[[153 135 113]
 [149 135 111]
 [152 137 106]
 [146 137 112]
 [149 132 104]]
=>
[[153 135 113]
 [146 137 112]
 [149 135 111]
 [152 137 106]
 [149 132 104]]

[[122 122 133 127 125 128 133 136 130 129 128]
 [125 121 136 119 120 124 117 120 130 123 116]
 [109 128 131 127 141 113 128 126 134 145 124]
 [132 129 132 133 120 131 135 135 132 116 138]
 [133 123 128 110 119 131 110 112 130 125 111]
 [152 133 118 131 120 148 125 127 127 104 134]
 [151 122 123 110 115 141 116 119 117 121 113]]
=>
[[125 121 136 119 120 124 117 120 130 123 116]
 [122 122 133 127 125 128 133 136 130 129 128]
 [132 129 132 133 120 131 135 135 132 116 138]
 [109 128 131 127 141 113 128 126 134 145 124]
 [133 123 128 110 119 131 110 112 130 125 111]
 [151 122 123 110 115 141 116 119 117 121 113]
 [152 133 118 131 120 148 125 127 127 104 134]]

[[144 117 118 144 144 121 130 123 127]
 [127 147 116 140 128 133 131 128 122]
 [135 138 114 145 136 129 131 125 123]
 [136 103 136 122 134 120 125 126 133]
 [122 112 145 108 120 126 124 131 135]
 [139 122 120 140 139 123 129 124 127]
 [138 109 131 128 136 120 127 125 131]]
=>
[[122 112 145 108 120 126 124 131 135]
 [136 103 136 122 134 120 125 126 133]
 [138 109 131 128 136 120 127 125 131]
 [139 122 120 140 139 123 129 124 127]
 [144 117 118 144 144 121 130 123 127]
 [127 147 116 140 128 133 131 128 122]
 [135 138 114 145 136 129 131 125 123]]

[[137 129 116 107 104 106 117 133]
 [151 129 117 115 127 141 119 151]]
=>
[[151 129 117 115 127 141 119 151]
 [137 129 116 107 104 106 117 133]]

[[129 129 121 128 136 149 134 124]
 [137 137 138 127 147 128 101 139]
 [119 125 129 130 126 129 130 129]
 [133 126 152 126 137 153 126 128]]
=>
[[133 126 152 126 137 153 126 128]
 [137 137 138 127 147 128 101 139]
 [119 125 129 130 126 129 130 129]
 [129 129 121 128 136 149 134 124]]

[[122 141 133 131 123 118 141 141 128 127 139]
 [139 138 141 143 117 124 129 108 102 112 129]
 [128 128 132 122 126 122 119 130 139 142 131]
 [134 128 135 137 125 123 128 121 130 121 136]
 [122 126 128 121 127 125 129 130 122 126 127]
 [131 125 127 126 128 126 123 130 130 132 133]]
=>
[[139 138 141 143 117 124 129 108 102 112 129]
 [134 128 135 137 125 123 128 121 130 121 136]
 [122 141 133 131 123 118 141 141 128 127 139]
 [128 128 132 122 126 122 119 130 139 142 131]
 [122 126 128 121 127 125 129 130 122 126 127]
 [131 125 127 126 128 126 123 130 130 132 133]]

[[133 133 136 150 119 150 115 125 130 121 147 151 123 152 107]
 [111 128 105 131 114 145 107 104 135 133 112 146 131 143 108]
 [136 134 134 133 129 121 129 132 137 131 145 125 122 124 126]]
=>
[[133 133 136 150 119 150 115 125 130 121 147 151 123 152 107]
 [136 134 134 133 129 121 129 132 137 131 145 125 122 124 126]
 [111 128 105 131 114 145 107 104 135 133 112 146 131 143 108]]

[[108 132 129 133 131 127 132 152 125 119]
 [127 124 130 117 130 122 125 125 142 117]]
=>
[[127 124 130 117 130 122 125 125 142 117]
 [108 132 129 133 131 127 132 152 125 119]]
---
[[126 133 106 129 128]
 [128 128 129 127 128]
 [151 131 125 129 129]
 [127 128 133 116 127]
 [128 127 126 130 128]
 [104 131 129 128 128]
 [126 128 128 131 128]
 [128 126 108 131 128]
 [128 127 127 128 128]
 [123 157 129 128 128]
 [127 127 107 131 128]
 [130 127 130 129 128]]
=>
[[130 127 130 129 128]
 [127 127 107 131 128]
 [123 157 129 128 128]
 [128 127 127 128 128]
 [128 126 108 131 128]
 [126 128 128 131 128]
 [104 131 129 128 128]
 [128 127 126 130 128]
 [127 128 133 116 127]
 [151 131 125 129 129]
 [128 128 129 127 128]
 [126 133 106 129 128]]

[[130 148]
 [136 140]
 [127 152]]
=>
[[127 152]
 [136 140]
 [130 148]]

[[126 103 117 122 129 112 114]
 [121 112 137 123 110 117 126]
 [130 107 124 120 114 111 126]]
=>
[[130 107 124 120 114 111 126]
 [121 112 137 123 110 117 126]
 [126 103 117 122 129 112 114]]

[[127 125]
 [127 106]
 [112 130]
 [128 125]]
=>
[[128 125]
 [112 130]
 [127 106]
 [127 125]]

[[118 121 116 126 120 124 132]
 [130 119 125 137 126 136 118]
 [137 126 138 140 124 135 118]
 [105 118 108 129 125 121 127]
 [121 110 115 128 119 130 122]
 [109 130 114 116 129 115 140]]
=>
[[109 130 114 116 129 115 140]
 [121 110 115 128 119 130 122]
 [105 118 108 129 125 121 127]
 [137 126 138 140 124 135 118]
 [130 119 125 137 126 136 118]
 [118 121 116 126 120 124 132]]

[[134 123 130 127 126 127 126 127]
 [125 125 133 138 134 131 120 134]
 [107  99 124 113 126 129 132 124]
 [152 124 132 115 127 126 139 132]
 [130 140 122 116 127 127 125 128]
 [123 144 131 128 131 127 131 132]
 [129 128 128 136 125 127 131 128]]
=>
[[129 128 128 136 125 127 131 128]
 [123 144 131 128 131 127 131 132]
 [130 140 122 116 127 127 125 128]
 [152 124 132 115 127 126 139 132]
 [107  99 124 113 126 129 132 124]
 [125 125 133 138 134 131 120 134]
 [134 123 130 127 126 127 126 127]]

[[122 128 127 122]
 [127 130 144 114]
 [124 128 129 123]
 [106 139 125 116]
 [128 128 128 129]
 [104 107 130 103]
 [104 140 127 114]]
=>
[[104 140 127 114]
 [104 107 130 103]
 [128 128 128 129]
 [106 139 125 116]
 [124 128 129 123]
 [127 130 144 114]
 [122 128 127 122]]
